Below is a small trained network, with its code and all its weights. Each question gives an input and a target symbol and asks what happens when units are switched off, that is, made to give their printed mean instead of their output.

import numpy as np


def w(rows, s, z=0):
    codes = np.array(rows[::2]) - 128.0
    scale = np.full(codes.shape[1], s)
    scale[-1] = z or s
    return codes * scale


def norm(h):
    return h / np.sqrt((h * h).mean(-1, keepdims=True) + 1e-5)


def f(y):
    return y / 2 * (1 + np.tanh(0.7978845608 * (y + 0.044715 * y**3)))


def softmax(a):
    e = np.exp(a - a.max(-1, keepdims=True))
    return e / e.sum(-1, keepdims=True)


def log_softmax(a):
    a = a - a.max(-1, keepdims=True)
    return a - np.log(np.exp(a).sum(-1, keepdims=True))


def net(x, mask):
    ids = ['ΓΔΞΠΨΩβεζηθλμσ'.index(c) for c in x.split()]
    T = len(ids)
    res = E[ids] + P[:T]
    u = 0
    for l in range(2):
        r = norm(res)
        for j in range(3):
            rows = slice(3 * j, 3 * j + 3)
            q, k, v = (r @ M[l][rows].T for M in (Q, K, V))
            z = softmax(np.where(np.tri(T) > 0, q @ k.T / 3**0.5, -1e9)) @ v
            o = O[l][rows]
            res = res + np.where(mask[u + j], z, o[:, -1]) @ o[:, :-1]
        u += 3
        y = f(norm(res) @ A[l][:, :-1].T + A[l][:, -1])
        res = res + np.where(mask[u : u + 4], y, B[l][:, -1]) @ B[l][:, :-1]
        u += 4
    return log_softmax(norm(res)[-1] @ U[:, :-1].T + U[:, -1])


Q, K, V, O, A, B = {}, {}, {}, {}, {}, {}
E = w([
[132,90,152,111,105,65],'Γ',
[137,90,142,109,91,65],'Δ',
[132,90,151,127,118,70],'Ξ',
[59,102,186,147,156,147],'Π',
[153,85,123,112,55,44],'Ψ',
[111,131,154,160,108,43],'Ω',
[19,78,212,149,116,231],'β',
[137,120,130,138,71,40],'ε',
[129,151,100,85,59,3],'ζ',
[50,205,137,188,45,60],'η',
[9,108,163,230,76,157],'θ',
[137,123,87,130,148,32],'λ',
[105,61,98,135,175,131],'μ',
[105,236,96,143,26,42],'σ',
],0.0041)
P = w([
[165,142,129,113,165,179],'0',
[113,81,207,116,95,25],'1',
[5,167,121,93,85,41],'2',
[195,142,118,130,167,163],'3',
[106,99,194,155,83,38],'4',
[1,175,85,115,86,84],'5',
[180,153,99,135,158,167],'6',
[115,94,193,176,94,47],'7',
[9,180,57,141,99,106],'8',
[168,171,78,149,152,151],'9',
[129,76,199,184,87,45],'10',
],0.005)
Q[0] = w([
[114,223,74,76,142,145],'L0H1',
[141,37,187,236,85,17],'L0H1',
[142,107,35,77,254,251],'L0H1',
[121,164,82,111,138,154],'L0H2',
[149,150,104,139,133,176],'L0H2',
[132,161,101,94,102,121],'L0H2',
[141,161,73,83,120,92],'L0H3',
[153,93,92,103,167,202],'L0H3',
[154,91,246,147,107,124],'L0H3',
],0.0076)
K[0] = w([
[162,161,146,48,104,154],'L0H1',
[119,82,53,213,125,100],'L0H1',
[142,131,254,84,145,156],'L0H1',
[117,106,107,81,160,145],'L0H2',
[96,113,99,127,177,109],'L0H2',
[138,132,76,91,134,117],'L0H2',
[125,150,86,104,110,128],'L0H3',
[185,128,114,127,191,135],'L0H3',
[130,90,204,200,78,139],'L0H3',
],0.0086)
V[0] = w([
[95,44,122,111,141,58],'L0H1',
[145,204,206,117,37,152],'L0H1',
[163,238,162,87,146,65],'L0H1',
[68,112,214,99,14,105],'L0H2',
[46,66,244,58,104,48],'L0H2',
[147,159,237,168,97,93],'L0H2',
[204,105,42,178,184,178],'L0H3',
[2,66,90,152,138,143],'L0H3',
[165,12,156,138,103,232],'L0H3',
],0.0027)
O[0] = w([
[101,127,150,79,149,186,198],'L0H1',
[181,116,225,163,48,130,136],'L0H1',
[218,142,170,129,205,142,181],'L0H1',
[109,71,56,128,198,162,211],'L0H2',
[137,103,88,111,255,121,246],'L0H2',
[90,138,45,96,168,129,189],'L0H2',
[73,161,176,120,28,83,5],'L0H3',
[195,131,197,87,170,105,139],'L0H3',
[129,178,114,169,100,65,41],'L0H3',
],0.0031,0.0027)
A[0] = w([
[85,140,114,146,80,110,12],'L0N1',
[81,132,127,174,153,204,153],'L0N2',
[132,116,150,86,177,135,4],'L0N3',
[50,3,128,102,136,105,60],'L0N4',
],0.0048,0.002)
B[0] = w([
[219,197,103,158,90,102,105],'L0N1',
[239,110,114,87,149,46,129],'L0N2',
[123,248,95,166,25,170,111],'L0N3',
[95,72,35,102,158,3,255],'L0N4',
],0.0039,0.0028)
Q[1] = w([
[88,185,106,62,133,111],'L1H1',
[46,169,147,125,99,115],'L1H1',
[173,244,84,114,168,249],'L1H1',
[180,184,53,144,201,198],'L1H2',
[238,178,90,70,185,173],'L1H2',
[185,172,133,82,162,124],'L1H2',
[187,124,113,68,129,131],'L1H3',
[150,113,237,147,41,132],'L1H3',
[1,108,129,113,119,52],'L1H3',
],0.0086)
K[1] = w([
[146,45,133,163,141,80],'L1H1',
[100,65,115,207,163,107],'L1H1',
[153,79,254,79,106,134],'L1H1',
[134,177,204,158,80,221],'L1H2',
[164,136,235,130,56,167],'L1H2',
[132,93,211,133,101,135],'L1H2',
[143,117,169,134,55,113],'L1H3',
[139,187,64,75,126,48],'L1H3',
[42,20,42,172,164,121],'L1H3',
],0.0084)
V[1] = w([
[112,76,140,102,157,85],'L1H1',
[105,16,208,187,139,160],'L1H1',
[78,170,103,253,208,130],'L1H1',
[163,117,120,178,252,99],'L1H2',
[113,34,190,113,114,101],'L1H2',
[148,83,15,162,83,156],'L1H2',
[61,120,145,240,154,182],'L1H3',
[172,96,92,174,58,73],'L1H3',
[104,179,164,185,65,100],'L1H3',
],0.0054)
O[1] = w([
[140,89,158,151,136,130,250],'L1H1',
[136,49,65,134,158,149,90],'L1H1',
[131,166,118,214,146,174,81],'L1H1',
[125,227,97,115,165,158,173],'L1H2',
[156,169,179,227,87,204,249],'L1H2',
[254,75,50,73,119,121,104],'L1H2',
[20,87,155,134,114,151,40],'L1H3',
[176,196,118,207,164,141,180],'L1H3',
[103,103,110,206,195,106,57],'L1H3',
],0.0056,0.0026)
A[1] = w([
[78,104,158,209,133,111,7],'L1N1',
[144,98,190,199,69,213,146],'L1N2',
[145,14,101,103,179,101,101],'L1N3',
[254,86,174,145,133,145,138],'L1N4',
],0.0068,0.0019)
B[1] = w([
[229,42,62,63,93,178,167],'L1N1',
[219,241,206,204,88,79,140],'L1N2',
[107,251,90,146,6,95,253],'L1N3',
[21,78,150,92,176,253,241],'L1N4',
],0.0045,0.0031)
U = w([
[192,39,114,210,82,85,107],'Γ',
[87,164,156,125,134,175,125],'Δ',
[203,61,101,95,155,196,254],'Ξ',
[113,130,164,150,24,150,135],'Π',
[139,141,95,148,254,112,107],'Ψ',
[65,59,171,201,158,159,142],'Ω',
[132,87,227,86,192,74,92],'β',
[22,54,110,78,91,124,86],'ε',
[188,166,31,140,82,45,117],'ζ',
[183,150,155,5,121,128,102],'η',
[184,156,144,216,171,167,167],'θ',
[86,86,12,192,152,178,92],'λ',
[68,154,110,94,187,170,94],'μ',
[179,206,205,168,93,133,166],'σ',
],0.0095,0.0044)

Each question gives the input, a string of symbols that net reads in full, and the target symbol t.
The units are the heads (3 rows each of Q, K, V and O) and the neurons (one row each of A and B). Each row of codes is followed by its name. A weight is (code - 128) times the scale printed after its matrix; where a second scale follows, it is the last column's (O, A, B and U).
mask holds one flag per unit, layer by layer, with each layer's heads first. A switched-off unit (its flag False) gives its mean, the last column of its rows in O or B, instead of its output. The means were averaged over made-up inputs and are rounded, as every weight is.
A unit's drop is (log p(t) with every unit on - log p(t) with that unit switched off) / (log p(t) with every unit on - log p(t) with every unit switched off).
The circuit of an input: a set's keep is (log p(t) with only the set's units on - log p(t) with every unit switched off) / (log p(t) with every unit on - log p(t) with every unit switched off). Starting from the 12 units with the biggest drops (on a tie, the unit counted first), units are removed one at a time, each time the one whose removal leaves the highest keep (on an exact tie, the one counted first), for as long as the keep stays at least 0.8.
circuit, biggest first: the units of the circuit, biggest drop first
unit that matters most: the unit with the biggest drop
top k neurons: the k neurons with the biggest drops, biggest first
top k neurons in layer l: the k neurons of layer l with the biggest drops, biggest first
which heads matter: for each layer, one digit per head in row order, 1 if its drop is at least 0.15 and else 0, layers parted by /
input Ω β ζ Ψ ζ, target β: circuit, biggest first	[L1N3; L0N4; L0H1; L1H2]
input Ω Ξ Ψ ζ σ Ψ ζ, target μ: which heads matter	110 / 011
input λ μ θ Ψ β θ Ξ β, target Γ: circuit, biggest first	[L0N4; L1N1; L1N2]
input Ψ θ Ψ η Ξ, target θ: which heads matter	010 / 110
input λ θ β ε ζ Γ β, target β: which heads matter	111 / 110
input Ψ ζ σ θ ε Ω Ψ μ Ξ, target ζ: circuit, biggest first	[L1N4]
input λ σ λ Ψ, target β: top 2 neurons	[L0N4; L1N3]
input μ ζ Ξ Ψ Δ Ψ ε Ψ, target Ω: top 2 neurons in layer 0	[L0N4; L0N2]
input Ω Δ ζ Ω Ψ σ Ψ, target μ: which heads matter	110 / 011
input ζ ε η Ψ ζ Δ θ, target η: circuit, biggest first	[L0N4; L0N2; L1H1; L0H2]
input Γ Ψ θ, target λ: circuit, biggest first	[L1H1; L1N1]
input Γ μ ζ Γ, target ε: which heads matter	011 / 001
input Ψ Ψ Ψ Γ ε, target Ω: top 3 neurons	[L1N4; L0N4; L0N2]
input μ μ σ θ Ψ, target σ: circuit, biggest first	[L1H1; L1H2]
input θ Γ Ψ Ξ Ψ Ψ Δ, target θ: which heads matter	111 / 001
input Ψ ε θ ε μ Ψ Ψ β, target Π: unit that matters most	L1N3
input ζ Ψ Π Ξ, target η: circuit, biggest first	[L0N4; L1H1; L0H2]
input μ ε Ψ μ μ Ψ Ψ Ψ ε ζ, target Γ: which heads matter	011 / 011
input β Ψ λ μ Ψ, target ζ: which heads matter	110 / 010
input β η Ψ μ Ψ, target ζ: which heads matter	110 / 000
input μ ζ Ψ μ μ, target ζ: circuit, biggest first	[L1N3]
input β η λ Γ ζ Δ ζ, target σ: which heads matter	111 / 011
input Ψ μ μ η Ψ Ξ η, target Ξ: which heads matter	010 / 010
input Ψ μ η ε ζ λ β ε η Ψ, target Ξ: which heads matter	011 / 011
input η Δ ε Ξ λ ζ ε Π β Ψ, target Ψ: top 2 neurons in layer 1	[L1N3; L1N4]
